Here is a tiny trained network, its code and every weight. The questions are about switching its units off for an input and a class, where a switched-off unit gives its printed mean instead of its output.

import numpy as np


def w(rows, s, z=0):
    codes = np.array(rows[::2]) - 128.0
    scale = np.full(codes.shape[1], s)
    scale[-1] = z or s
    return codes * scale


def f(y):
    return y / 2 * (1 + np.tanh(0.7978845608 * (y + 0.044715 * y**3)))


def log_softmax(a):
    a = a - a.max(-1, keepdims=True)
    return a - np.log(np.exp(a).sum(-1, keepdims=True))


def net(x, mask):
    res = np.array(x, float).reshape(1, 3) / 4 @ E
    y = f(res @ A[0][:, :-1].T + A[0][:, -1])
    res = res + np.where(mask, y, B[0][:, -1]) @ B[0][:, :-1]
    return log_softmax(res[-1] @ U[:, :-1].T + U[:, -1])


A, B = {}, {}
E = w([
[111,69,233],'x0',
[6,154,132],'x1',
[133,73,41],'x2',
],0.013)
A[0] = w([
[102,163,155,115],'N1',
[165,62,122,149],'N2',
[156,71,79,255],'N3',
[74,130,198,160],'N4',
[125,85,248,246],'N5',
[207,129,72,211],'N6',
[104,187,160,165],'N7',
[69,137,110,202],'N8',
[122,103,54,234],'N9',
[71,124,199,162],'N10',
],0.015,0.0046)
B[0] = w([
[133,107,73,156],'N1',
[6,119,159,176],'N2',
[68,51,218,201],'N3',
[127,29,109,204],'N4',
[136,36,213,250],'N5',
[210,53,213,219],'N6',
[166,116,58,173],'N7',
[45,140,97,183],'N8',
[19,123,254,201],'N9',
[127,49,127,207],'N10',
],0.0079,0.016)
U = w([
[180,251,72,143],'0',
[38,246,139,96],'1',
[109,90,181,168],'2',
[202,152,126,103],'3',
[176,154,116,104],'4',
[131,169,103,3],'5',
[95,139,25,171],'6',
[138,161,95,10],'7',
],0.014,0.0059)

Each question gives the input, the list of numbers given to net, and the class t.
The units are the neurons (one row each of A and B). Each row of codes is followed by its name. A weight is (code - 128) times the scale printed after its matrix; where a second scale follows, it is the last column's (A, B and U).
mask holds one flag per neuron, in row order. A switched-off neuron (its flag False) gives its mean, the last column of its row in B, instead of its output. The means were averaged over made-up inputs and are rounded, as every weight is.
A unit's drop is (log p(t) with every unit on - log p(t) with that unit switched off) / (log p(t) with every unit on - log p(t) with every unit switched off).
The circuit of an input: a set's keep is (log p(t) with only the set's units on - log p(t) with every unit switched off) / (log p(t) with every unit on - log p(t) with every unit switched off). Starting from all 10 units, units are removed one at a time, each time the one whose removal leaves the highest keep (on an exact tie, the one counted first), for as long as the keep stays at least 0.8.
circuit, biggest first: the units of the circuit, biggest drop first
k most important neurons: the k neurons with the biggest drops, biggest first
drop of u: that unit's drop, to one decimal
input [1,4,7], class 1: most important neuron -> (N5)
input [-6,1,-1], class 1: 3 most important neurons -> (N5, N4, N10)
input [2,8,8], class 1: circuit, biggest first -> (N5, N6, N8)
input [1,7,3], class 6: circuit, biggest first -> (N5, N6, N3)
input [-1,4,5], class 1: 2 most important neurons -> (N5, N6)
input [-7,7,7], class 1: drop of N9 -> 0.1
input [0,6,4], class 1: drop of N2 -> 0.0
input [-4,2,-8], class 6: drop of N6 -> 0.1
input [-5,2,0], class 1: drop of N5 -> 0.2
input [-1,1,-1], class 6: 4 most important neurons -> (N5, N6, N9, N3)
